Here is a tiny trained network, its code and every weight. The questions are about switching its units off for an input and a class, where a switched-off unit gives its printed mean instead of its output.

import numpy as np


def w(rows, s, z=0):
    codes = np.array(rows[::2]) - 128.0
    scale = np.full(codes.shape[1], s)
    scale[-1] = z or s
    return codes * scale


def norm(h):
    return h / np.sqrt((h * h).mean(-1, keepdims=True) + 1e-5)


def f(y):
    return np.maximum(y, 0)


def log_softmax(a):
    a = a - a.max(-1, keepdims=True)
    return a - np.log(np.exp(a).sum(-1, keepdims=True))


def net(x, mask):
    res = np.array(x, float).reshape(1, 2) / 4 @ E
    u = 0
    for l in range(3):
        y = f(norm(res) @ A[l][:, :-1].T + A[l][:, -1])
        res = res + np.where(mask[u : u + 5], y, B[l][:, -1]) @ B[l][:, :-1]
        u += 5
    return log_softmax(norm(res)[-1] @ U[:, :-1].T + U[:, -1])


A, B = {}, {}
E = w([
[121,129,84,195,131,2,103,165,157,73,26],'x0',
[195,135,121,89,172,179,174,124,23,167,97],'x1',
],0.0067)
A[0] = w([
[139,154,130,124,122,109,180,131,93,217,2,46],'L0N1',
[151,85,205,54,77,220,134,100,155,153,125,97],'L0N2',
[125,146,222,126,39,138,125,121,139,186,167,72],'L0N3',
[226,113,117,200,149,26,187,190,51,81,67,4],'L0N4',
[91,152,166,152,46,133,89,36,185,118,185,67],'L0N5',
],0.0053,0.004)
B[0] = w([
[150,90,132,102,119,18,61,201,73,112,128,202],'L0N1',
[84,201,112,117,171,189,149,76,172,137,119,252],'L0N2',
[98,176,133,68,138,76,156,152,54,100,198,201],'L0N3',
[90,186,65,123,106,2,168,143,126,82,137,255],'L0N4',
[144,116,102,131,124,59,147,187,143,120,105,240],'L0N5',
],0.0079,0.0049)
A[1] = w([
[108,122,137,189,47,102,102,31,168,130,26,105],'L1N1',
[63,143,203,164,101,90,93,201,218,84,208,96],'L1N2',
[160,103,137,78,150,97,124,204,32,144,73,96],'L1N3',
[77,105,108,218,102,132,130,89,212,1,47,5],'L1N4',
[220,103,91,114,121,94,125,190,59,171,27,173],'L1N5',
],0.0062,0.003)
B[1] = w([
[93,120,221,50,181,233,148,66,110,250,21,171],'L1N1',
[180,43,71,221,68,117,87,146,121,79,57,253],'L1N2',
[93,13,69,215,39,60,54,168,243,185,110,194],'L1N3',
[118,40,168,118,149,208,160,67,11,239,157,201],'L1N4',
[148,79,50,233,41,44,88,139,201,3,113,212],'L1N5',
],0.0064,0.0072)
A[2] = w([
[80,191,159,53,161,195,195,105,86,186,128,96],'L2N1',
[79,118,184,136,129,71,152,135,93,152,38,65],'L2N2',
[93,114,187,189,49,141,135,178,124,77,53,2],'L2N3',
[38,78,158,161,52,169,184,71,141,227,103,44],'L2N4',
[23,90,145,123,128,179,217,2,81,196,65,121],'L2N5',
],0.0071,0.0038)
B[2] = w([
[182,67,146,170,144,99,84,119,108,156,63,240],'L2N1',
[120,122,194,113,151,193,122,93,140,140,254,191],'L2N2',
[204,78,65,180,108,102,29,161,49,165,202,205],'L2N3',
[137,246,171,114,216,129,147,141,120,129,98,191],'L2N4',
[200,229,166,36,200,241,167,51,127,185,126,254],'L2N5',
],0.0083,0.0074)
U = w([
[190,48,58,255,95,48,30,196,128,110,117,186],'0',
[203,113,216,120,205,246,119,35,51,227,55,168],'1',
[53,62,238,18,45,157,224,151,136,88,32,1],'2',
[51,227,63,79,119,93,183,209,190,31,219,105],'3',
],0.0097,0.0069)

Each question gives the input, the list of numbers given to net, and the class t.
The units are the neurons (one row each of A and B). Each row of codes is followed by its name. A weight is (code - 128) times the scale printed after its matrix; where a second scale follows, it is the last column's (A, B and U).
mask holds one flag per neuron, layer by layer. A switched-off neuron (its flag False) gives its mean, the last column of its row in B, instead of its output. The means were averaged over made-up inputs and are rounded, as every weight is.
A unit's drop is (log p(t) with every unit on - log p(t) with that unit switched off) / (log p(t) with every unit on - log p(t) with every unit switched off).
unit that matters most: the unit with the biggest drop
k most important neurons: the k neurons with the biggest drops, biggest first
top k neurons in layer l: the k neurons of layer l with the biggest drops, biggest first
drop when u is switched off: that unit's drop, to one decimal
input [-6,-5], class 3: unit that matters most : L0N5
input [8,-8], class 1: top 2 neurons in layer 1 : (L1N4; L1N1)
input [-5,-4], class 3: 2 most important neurons : (L0N5; L1N4)
input [8,-4], class 1: 3 most important neurons : (L1N4; L1N1; L0N1)
input [-8,-8], class 3: 3 most important neurons : (L0N2; L0N3; L2N1)
input [4,-2], class 1: 2 most important neurons : (L0N1; L1N4)
input [-6,-6], class 3: 4 most important neurons : (L0N3; L0N2; L2N1; L1N5)
input [-4,-3], class 3: 4 most important neurons : (L1N1; L1N4; L0N5; L2N3)
input [-8,-6], class 3: 4 most important neurons : (L1N4; L1N1; L0N5; L2N5)
input [5,-1], class 1: top 3 neurons in layer 1 : (L1N4; L1N1; L1N3)
input [-1,3], class 0: drop when L0N1 is switched off : 3.1
input [2,-3], class 1: drop when L0N1 is switched off : 0.4
input [-4,-4], class 3: drop when L0N2 is switched off : 0.6
input [0,5], class 0: drop when L0N5 is switched off : 0.0
input [2,-2], class 1: unit that matters most : L0N1
